Below are the code and all the weights of a small trained network. Each question names an input and a target symbol and asks about switching units off, where a switched-off unit gives its printed mean instead of its output.

import numpy as np


def w(rows, s, z=0):
    codes = np.array(rows[::2]) - 128.0
    scale = np.full(codes.shape[1], s)
    scale[-1] = z or s
    return codes * scale


def norm(h):
    return h / np.sqrt((h * h).mean(-1, keepdims=True) + 1e-5)


def f(y):
    return y / 2 * (1 + np.tanh(0.7978845608 * (y + 0.044715 * y**3)))


def softmax(a):
    e = np.exp(a - a.max(-1, keepdims=True))
    return e / e.sum(-1, keepdims=True)


def log_softmax(a):
    a = a - a.max(-1, keepdims=True)
    return a - np.log(np.exp(a).sum(-1, keepdims=True))


def net(x, mask):
    ids = ['βζθλμξψ'.index(c) for c in x.split()]
    T = len(ids)
    res = E[ids] + P[:T]
    r = norm(res)
    for j in range(2):
        rows = slice(4 * j, 4 * j + 4)
        q, k, v = (r @ M[0][rows].T for M in (Q, K, V))
        z = softmax(np.where(np.tri(T) > 0, q @ k.T / 4**0.5, -1e9)) @ v
        o = O[0][rows]
        res = res + np.where(mask[j], z, o[:, -1]) @ o[:, :-1]
    y = f(norm(res) @ A[0][:, :-1].T + A[0][:, -1])
    res = res + np.where(mask[2:10], y, B[0][:, -1]) @ B[0][:, :-1]
    return log_softmax(norm(res)[-1] @ U[:, :-1].T + U[:, -1])


Q, K, V, O, A, B = {}, {}, {}, {}, {}, {}
E = w([
[171,161,113,63,97,44,224,171,96,139,124],'β',
[133,174,60,59,96,227,135,163,136,86,190],'ζ',
[182,191,183,200,163,166,123,76,134,132,44],'θ',
[3,141,104,197,58,144,102,117,190,162,119],'λ',
[120,86,141,125,145,160,215,136,57,163,166],'μ',
[100,83,145,60,135,178,173,146,116,164,13],'ξ',
[183,160,180,100,147,97,105,119,182,208,158],'ψ',
],0.0047)
P = w([
[164,66,194,195,89,137,107,246,176,33,132],'0',
[162,162,186,153,6,168,116,173,114,153,115],'1',
[66,165,233,97,178,139,158,134,154,50,177],'2',
[108,221,65,133,173,151,128,129,103,196,138],'3',
[110,106,171,96,82,156,179,17,199,61,158],'4',
[159,131,33,167,123,148,165,41,202,154,132],'5',
],0.0027)
Q[0] = w([
[107,219,213,138,110,153,153,135,209,134,144],'head 0',
[90,149,134,87,157,155,108,151,110,127,143],'head 0',
[115,163,141,125,84,167,175,45,186,134,162],'head 0',
[115,45,187,110,134,97,123,148,90,35,130],'head 0',
[123,173,24,116,228,77,86,180,125,238,98],'head 1',
[120,128,103,188,181,165,109,183,117,156,124],'head 1',
[199,27,33,145,96,94,158,17,204,135,122],'head 1',
[105,114,254,90,123,84,102,131,186,47,135],'head 1',
],0.0077)
K[0] = w([
[125,73,155,72,139,115,254,125,79,90,119],'head 0',
[91,104,187,154,99,137,124,152,118,154,127],'head 0',
[85,91,98,80,201,91,194,59,120,150,117],'head 0',
[112,119,196,158,158,107,67,142,198,38,165],'head 0',
[207,148,67,198,7,175,128,122,13,220,126],'head 1',
[172,120,115,143,76,116,110,148,140,220,144],'head 1',
[41,254,52,76,245,120,155,70,76,184,138],'head 1',
[122,90,188,187,173,96,182,160,142,12,198],'head 1',
],0.0069)
V[0] = w([
[138,110,177,89,160,86,57,116,180,216,161],'head 0',
[124,29,154,50,162,99,145,142,121,193,1],'head 0',
[147,38,155,149,127,49,174,129,51,177,212],'head 0',
[167,213,92,55,86,45,149,160,192,102,94],'head 0',
[102,83,122,132,93,219,40,145,166,147,175],'head 1',
[166,165,106,183,121,182,123,81,79,110,66],'head 1',
[70,110,75,76,69,132,172,152,132,133,58],'head 1',
[183,115,96,22,174,207,116,119,119,82,144],'head 1',
],0.0059)
O[0] = w([
[122,138,218,149,129,73,159,204,197,209,137,105],'head 0',
[96,223,188,138,253,101,185,48,122,179,36,200],'head 0',
[106,170,84,148,187,108,162,71,6,251,177,225],'head 0',
[111,207,82,40,160,20,111,117,135,36,162,254],'head 0',
[111,118,105,160,141,175,158,99,255,141,200,148],'head 1',
[132,114,218,123,103,204,122,100,153,89,73,21],'head 1',
[28,75,163,142,83,127,170,225,124,135,142,78],'head 1',
[133,183,124,91,166,228,111,233,142,161,172,51],'head 1',
],0.0031)
A[0] = w([
[88,147,106,134,188,151,16,32,183,106,174,44],'neuron 0',
[207,64,233,75,121,62,91,226,168,208,133,10],'neuron 1',
[53,125,139,194,144,100,72,78,30,136,83,80],'neuron 2',
[97,84,63,94,94,76,57,133,128,203,234,78],'neuron 3',
[156,130,131,29,170,134,131,190,159,95,57,87],'neuron 4',
[103,140,90,139,57,67,64,188,113,54,142,92],'neuron 5',
[200,189,129,85,193,189,136,147,63,90,153,144],'neuron 6',
[255,102,124,210,122,133,83,153,138,37,163,38],'neuron 7',
],0.0061,0.0011)
B[0] = w([
[137,154,154,203,88,129,96,84,154,172,129,209],'neuron 0',
[99,133,89,174,95,99,135,1,146,119,117,203],'neuron 1',
[229,61,133,54,102,115,170,118,164,60,116,220],'neuron 2',
[84,120,112,183,153,65,157,159,63,170,184,254],'neuron 3',
[126,170,170,157,164,106,86,158,133,121,127,184],'neuron 4',
[130,181,90,111,125,106,68,85,186,143,165,189],'neuron 5',
[186,121,123,168,123,193,22,177,113,164,127,249],'neuron 6',
[62,157,154,75,198,106,179,160,89,160,95,154],'neuron 7',
],0.0061,0.0029)
U = w([
[157,127,72,2,109,69,123,211,79,52,164,102],'β',
[64,124,82,166,81,214,41,204,186,130,198,46],'ζ',
[189,133,191,114,130,189,93,88,177,74,24,172],'θ',
[46,63,104,164,60,69,183,66,210,110,153,117],'λ',
[174,10,108,153,130,209,210,125,36,177,157,115],'μ',
[75,125,204,112,187,156,184,195,137,109,65,2],'ξ',
[185,212,115,150,174,43,99,65,117,191,169,240],'ψ',
],0.0053,0.0017)

Each question gives the input, a string of symbols that net reads in full, and the target symbol t.
The units are the heads (4 rows each of Q, K, V and O) and the neurons (one row each of A and B). Each row of codes is followed by its name. A weight is (code - 128) times the scale printed after its matrix; where a second scale follows, it is the last column's (O, A, B and U).
mask holds one flag per unit, heads first, then neurons. A switched-off unit (its flag False) gives its mean, the last column of its rows in O or B, instead of its output. The means were averaged over made-up inputs and are rounded, as every weight is.
A unit's drop is (log p(t) with every unit on - log p(t) with that unit switched off) / (log p(t) with every unit on - log p(t) with every unit switched off).
The circuit of an input: a set's keep is (log p(t) with only the set's units on - log p(t) with every unit switched off) / (log p(t) with every unit on - log p(t) with every unit switched off). Starting from all 10 units, units are removed one at a time, each time the one whose removal leaves the highest keep (on an exact tie, the one counted first), for as long as the keep stays at least 0.8.
units of the circuit, in order: the units of the circuit, biggest drop first
unit that matters most: the unit with the biggest drop
k most important neurons: the k neurons with the biggest drops, biggest first
which heads matter: for each layer, one digit per head in row order, 1 if its drop is at least 0.15 and else 0, layers parted by /
input ξ β λ β, target β: which heads matter => 01
input β ψ μ λ, target μ: which heads matter => 10
input θ λ ζ θ μ β, target θ: which heads matter => 01
input ψ θ ζ λ μ β, target λ: unit that matters most => head 1
input θ ψ ψ μ, target μ: units of the circuit, in order => (head 0; neuron 5)
input θ λ ψ β λ θ, target θ: 4 most important neurons => (neuron 3; neuron 2; neuron 6; neuron 7)
input β ψ ξ θ λ, target ξ: which heads matter => 11
input ψ β β λ ψ, target β: which heads matter => 11
input ζ λ θ ψ, target λ: units of the circuit, in order => (head 0; head 1)
input ψ ψ ξ λ, target θ: which heads matter => 10
input ψ λ μ λ ζ, target μ: which heads matter => 10
input β μ θ λ, target μ: units of the circuit, in order => (head 0; neuron 2)
input λ ψ ψ β μ ξ, target ξ: units of the circuit, in order => (head 1; head 0)
input λ λ ψ λ, target λ: unit that matters most => head 1
input ψ ζ λ ζ ψ, target λ: units of the circuit, in order => (head 0; neuron 1)
input β μ μ ξ, target θ: 2 most important neurons => (neuron 3; neuron 2)
input ψ β ζ ψ ψ ξ, target θ: 2 most important neurons => (neuron 3; neuron 7)
input β ξ θ λ λ, target θ: units of the circuit, in order => (head 1; neuron 3)
input λ θ θ, target ξ: 2 most important neurons => (neuron 7; neuron 1)
input μ θ μ, target μ: units of the circuit, in order => (head 0)
input ξ ψ λ λ ζ, target λ: which heads matter => 01
input β μ β β, target β: units of the circuit, in order => (neuron 0; neuron 1)
